Below is a small trained network, with its code and all its weights. Each question gives an input and a class and asks what happens when units are switched off, that is, made to give their printed mean instead of their output.

import numpy as np


def w(rows, s, z=0):
    codes = np.array(rows[::2]) - 128.0
    scale = np.full(codes.shape[1], s)
    scale[-1] = z or s
    return codes * scale


def norm(h):
    return h / np.sqrt((h * h).mean(-1, keepdims=True) + 1e-5)


def f(y):
    return y / 2 * (1 + np.tanh(0.7978845608 * (y + 0.044715 * y**3)))


def log_softmax(a):
    a = a - a.max(-1, keepdims=True)
    return a - np.log(np.exp(a).sum(-1, keepdims=True))


def net(x, mask):
    res = np.array(x, float).reshape(1, 4) / 4 @ E
    u = 0
    for l in range(2):
        y = f(norm(res) @ A[l][:, :-1].T + A[l][:, -1])
        res = res + np.where(mask[u : u + 11], y, B[l][:, -1]) @ B[l][:, :-1]
        u += 11
    return log_softmax(norm(res)[-1] @ U[:, :-1].T + U[:, -1])


A, B = {}, {}
E = w([
[49,113,170,219,110,190,169,100,175],'x0',
[148,110,197,129,157,125,151,161,167],'x1',
[1,165,89,118,201,168,102,131,147],'x2',
[92,52,122,146,217,156,67,40,154],'x3',
],0.0084)
A[0] = w([
[201,24,149,121,158,208,156,96,248,108],'0.n1',
[175,131,67,102,104,38,42,134,129,164],'0.n2',
[160,85,102,104,71,99,231,159,104,172],'0.n3',
[201,193,88,119,49,254,153,166,128,3],'0.n4',
[50,153,133,135,188,157,124,119,99,124],'0.n5',
[13,219,123,195,158,177,184,125,127,38],'0.n6',
[131,160,106,149,120,153,110,52,113,148],'0.n7',
[53,224,124,107,149,95,137,197,157,96],'0.n8',
[68,214,153,197,35,130,231,132,134,134],'0.n9',
[71,60,72,139,193,185,79,96,222,74],'0.n10',
[85,128,31,133,211,204,43,166,125,87],'0.n11',
],0.0072,0.0034)
B[0] = w([
[167,159,137,188,174,143,57,78,75,213],'0.n1',
[149,115,72,128,60,82,123,118,132,227],'0.n2',
[135,76,154,23,200,155,116,176,78,218],'0.n3',
[119,96,119,203,149,230,156,103,166,166],'0.n4',
[82,94,109,176,154,140,142,3,146,193],'0.n5',
[84,157,114,146,196,57,92,101,141,227],'0.n6',
[173,154,141,30,190,128,155,146,111,164],'0.n7',
[131,126,46,189,119,85,97,52,200,202],'0.n8',
[158,136,26,28,87,140,215,146,204,253],'0.n9',
[131,139,142,180,171,162,74,167,67,244],'0.n10',
[113,117,225,185,95,172,141,221,154,227],'0.n11',
],0.007,0.0057)
A[1] = w([
[89,190,15,62,77,142,62,186,112,169],'1.n1',
[48,150,73,131,206,199,112,170,135,242],'1.n2',
[95,169,216,155,169,204,50,52,152,63],'1.n3',
[35,105,177,127,50,15,53,62,153,64],'1.n4',
[67,107,219,184,207,217,7,95,123,150],'1.n5',
[234,113,119,110,80,78,144,187,209,132],'1.n6',
[44,202,146,167,77,58,165,198,220,141],'1.n7',
[194,81,134,152,150,115,147,103,52,124],'1.n8',
[204,173,99,152,119,1,111,147,17,169],'1.n9',
[112,135,193,116,45,165,232,161,103,2],'1.n10',
[208,80,105,141,70,140,68,181,178,91],'1.n11',
],0.0066,0.0022)
B[1] = w([
[155,92,194,208,174,107,118,88,115,195],'1.n1',
[254,127,183,152,200,103,194,135,154,202],'1.n2',
[125,54,144,139,84,116,172,190,82,199],'1.n3',
[152,125,80,42,121,118,194,89,158,135],'1.n4',
[198,126,219,169,109,219,200,159,74,254],'1.n5',
[56,83,158,132,90,197,128,123,122,210],'1.n6',
[160,172,95,118,125,56,68,72,157,170],'1.n7',
[46,175,78,168,147,99,150,144,131,165],'1.n8',
[26,101,168,75,99,56,63,68,97,197],'1.n9',
[160,140,44,59,54,182,203,209,138,144],'1.n10',
[35,100,71,70,98,186,89,70,115,166],'1.n11',
],0.0073,0.0086)
U = w([
[149,200,50,167,169,71,145,88,239,124],'0',
[158,100,253,232,184,200,131,142,75,161],'1',
[148,87,90,62,41,209,186,189,142,131],'2',
[86,99,104,86,98,69,16,68,67,167],'3',
[74,178,129,100,162,170,68,206,128,2],'4',
],0.013,0.0057)

Each question gives the input, the list of numbers given to net, and the class t.
The units are the neurons (one row each of A and B). Each row of codes is followed by its name. A weight is (code - 128) times the scale printed after its matrix; where a second scale follows, it is the last column's (A, B and U).
mask holds one flag per neuron, layer by layer. A switched-off neuron (its flag False) gives its mean, the last column of its row in B, instead of its output. The means were averaged over made-up inputs and are rounded, as every weight is.
A unit's drop is (log p(t) with every unit on - log p(t) with that unit switched off) / (log p(t) with every unit on - log p(t) with every unit switched off).
The circuit of an input: a set's keep is (log p(t) with only the set's units on - log p(t) with every unit switched off) / (log p(t) with every unit on - log p(t) with every unit switched off). Starting from the 12 units with the biggest drops (on a tie, the unit counted first), units are removed one at a time, each time the one whose removal leaves the highest keep (on an exact tie, the one counted first), for as long as the keep stays at least 0.8.
circuit, biggest first: the units of the circuit, biggest drop first
most important unit: the unit with the biggest drop
top k neurons in layer l: the k neurons of layer l with the biggest drops, biggest first
drop when u is switched off: that unit's drop, to one decimal
input [8,2,-2,-2], class 2: top 4 neurons in layer 0 => [0.n9 0.n8 0.n5 0.n10]
input [3,-6,-7,1], class 2: top 2 neurons in layer 0 => [0.n6 0.n10]
input [-4,-3,-4,-5], class 3: circuit, biggest first => [1.n9]
input [-6,-8,6,0], class 0: top 2 neurons in layer 0 => [0.n2 0.n3]
input [-2,4,-5,4], class 3: top 2 neurons in layer 1 => [1.n9 1.n2]
input [-1,-8,-8,-2], class 3: top 2 neurons in layer 1 => [1.n9 1.n5]
input [-3,-4,3,1], class 1: top 2 neurons in layer 0 => [0.n11 0.n9]
input [-6,-4,-6,-6], class 3: top 2 neurons in layer 1 => [1.n9 1.n5]
input [-1,-1,0,1], class 3: top 4 neurons in layer 0 => [0.n2 0.n9 0.n4 0.n3]
input [7,-7,3,0], class 0: top 2 neurons in layer 1 => [1.n7 1.n6]
input [8,-5,-2,-5], class 2: drop when 1.n10 is switched off => 0.1
input [-1,4,8,-3], class 0: drop when 0.n8 is switched off => 0.3
input [-6,7,-4,-1], class 3: drop when 1.n6 is switched off => 0.0
input [-2,2,3,-1], class 0: most important unit => 0.n8
